Below is a small trained network, with its code and all its weights. Each question gives an input and a class and asks what happens when units are switched off, that is, made to give their printed mean instead of their output.

import numpy as np


def w(rows, s, z=0):
    codes = np.array(rows[::2]) - 128.0
    scale = np.full(codes.shape[1], s)
    scale[-1] = z or s
    return codes * scale


def f(y):
    return np.maximum(y, 0)


def log_softmax(a):
    a = a - a.max(-1, keepdims=True)
    return a - np.log(np.exp(a).sum(-1, keepdims=True))


def net(x, mask):
    res = np.array(x, float).reshape(1, 6) / 4 @ E
    y = f(res @ A[0][:, :-1].T + A[0][:, -1])
    res = res + np.where(mask, y, B[0][:, -1]) @ B[0][:, :-1]
    return log_softmax(res[-1] @ U[:, :-1].T + U[:, -1])


A, B = {}, {}
E = w([
[93,135,172,159,180,36,108,135,205],'x0',
[127,105,113,173,139,131,250,159,141],'x1',
[116,123,96,139,172,124,147,91,123],'x2',
[103,117,145,167,101,157,97,176,135],'x3',
[132,114,85,74,78,117,156,78,138],'x4',
[199,186,89,157,121,186,108,125,193],'x5',
],0.015)
A[0] = w([
[84,96,101,78,128,109,154,82,46,177],'neuron 1',
[176,166,60,36,124,89,96,63,177,152],'neuron 2',
[77,133,199,42,92,106,79,181,163,152],'neuron 3',
[98,158,209,196,102,96,49,216,132,169],'neuron 4',
[205,176,111,85,108,152,106,100,166,129],'neuron 5',
[136,87,135,248,175,133,166,119,160,172],'neuron 6',
[120,145,127,116,247,48,140,162,127,105],'neuron 7',
[120,140,113,61,67,183,188,143,38,133],'neuron 8',
[53,44,160,136,144,98,107,165,92,202],'neuron 9',
[88,157,85,213,185,172,73,125,95,141],'neuron 10',
[154,123,130,103,28,236,205,178,116,162],'neuron 11',
[170,183,68,56,127,96,63,103,169,165],'neuron 12',
[14,134,93,94,73,157,146,134,125,214],'neuron 13',
[120,167,227,172,113,121,137,111,39,255],'neuron 14',
[162,116,154,203,131,114,196,130,180,226],'neuron 15',
[164,155,122,47,107,111,71,33,146,132],'neuron 16',
[165,199,100,202,149,209,92,225,182,193],'neuron 17',
[166,147,109,77,58,137,121,40,122,169],'neuron 18',
],0.011,0.008)
B[0] = w([
[136,152,130,23,114,99,158,152,64,218],'neuron 1',
[71,99,81,132,109,178,131,50,109,215],'neuron 2',
[69,18,152,190,125,115,91,122,111,214],'neuron 3',
[117,57,212,162,145,110,74,192,225,247],'neuron 4',
[142,85,74,154,136,212,111,89,161,195],'neuron 5',
[116,197,102,122,158,81,179,138,176,215],'neuron 6',
[57,152,156,146,255,116,147,95,95,212],'neuron 7',
[202,31,78,159,110,119,104,169,16,234],'neuron 8',
[147,105,183,71,135,46,124,120,134,240],'neuron 9',
[188,215,104,84,208,125,64,135,134,182],'neuron 10',
[229,83,49,238,127,87,116,144,31,251],'neuron 11',
[44,122,154,140,129,207,115,56,159,209],'neuron 12',
[152,72,149,138,25,37,128,90,86,201],'neuron 13',
[113,72,87,89,203,177,84,231,107,220],'neuron 14',
[118,167,67,196,156,105,243,101,172,223],'neuron 15',
[41,96,97,125,127,209,94,64,64,213],'neuron 16',
[217,191,109,169,120,169,109,120,243,246],'neuron 17',
[84,61,80,132,93,174,116,119,90,213],'neuron 18',
],0.01,0.017)
U = w([
[115,107,157,4,142,109,118,156,48,93],'0',
[76,84,200,158,134,84,71,170,153,114],'1',
[188,193,148,140,171,184,35,143,167,148],'2',
[85,105,106,108,117,210,96,41,104,196],'3',
[80,164,131,155,221,70,215,117,120,253],'4',
[193,96,98,171,95,130,131,169,14,23],'5',
[106,114,110,116,56,43,209,93,126,124],'6',
[181,183,102,197,102,190,179,142,186,36],'7',
],0.013,0.0045)

Each question gives the input, the list of numbers given to net, and the class t.
The units are the neurons (one row each of A and B). Each row of codes is followed by its name. A weight is (code - 128) times the scale printed after its matrix; where a second scale follows, it is the last column's (A, B and U).
mask holds one flag per neuron, in row order. A switched-off neuron (its flag False) gives its mean, the last column of its row in B, instead of its output. The means were averaged over made-up inputs and are rounded, as every weight is.
A unit's drop is (log p(t) with every unit on - log p(t) with that unit switched off) / (log p(t) with every unit on - log p(t) with every unit switched off).
The circuit of an input: a set's keep is (log p(t) with only the set's units on - log p(t) with every unit switched off) / (log p(t) with every unit on - log p(t) with every unit switched off). Starting from the 12 units with the biggest drops (on a tie, the unit counted first), units are removed one at a time, each time the one whose removal leaves the highest keep (on an exact tie, the one counted first), for as long as the keep stays at least 0.8.
circuit, biggest first: the units of the circuit, biggest drop first
most important unit: the unit with the biggest drop
top k neurons: the k neurons with the biggest drops, biggest first
drop when u is switched off: that unit's drop, to one decimal
input [2,5,3,5,4,-7], class 6: most important unit => neuron 13
input [0,4,2,4,1,-6], class 0: circuit, biggest first => (neuron 1; neuron 9)
input [0,8,-6,7,-4,-3], class 1: top 2 neurons => (neuron 4; neuron 9)
input [-8,0,8,5,-6,7], class 2: top 2 neurons => (neuron 10; neuron 17)
input [1,8,4,-2,6,-2], class 6: top 4 neurons => (neuron 13; neuron 14; neuron 10; neuron 1)
input [-7,8,7,4,0,7], class 7: top 3 neurons => (neuron 17; neuron 15; neuron 6)
input [-7,0,5,1,8,3], class 5: top 2 neurons => (neuron 11; neuron 8)
input [0,7,7,8,1,-8], class 4: top 2 neurons => (neuron 6; neuron 15)
input [7,1,-4,-3,-5,4], class 4: top 2 neurons => (neuron 7; neuron 15)
input [-4,2,3,-7,-1,-6], class 0: top 2 neurons => (neuron 1; neuron 11)
input [-5,-4,-5,-7,-2,-2], class 3: top 2 neurons => (neuron 16; neuron 12)
input [-1,5,4,-4,7,-8], class 0: top 2 neurons => (neuron 1; neuron 11)
input [4,3,6,4,7,3], class 6: top 4 neurons => (neuron 7; neuron 17; neuron 14; neuron 10)
input [4,6,0,8,4,-5], class 4: circuit, biggest first => (neuron 15)
input [1,-2,-3,-2,0,-1], class 3: top 3 neurons => (neuron 4; neuron 9; neuron 6)
input [-5,-7,-1,5,7,-6], class 5: drop when neuron 8 is switched off => 0.3
input [-4,-4,4,-8,-8,-4], class 0: drop when neuron 7 is switched off => 0.0
input [-2,4,-5,4,-6,-6], class 1: drop when neuron 4 is switched off => 0.4
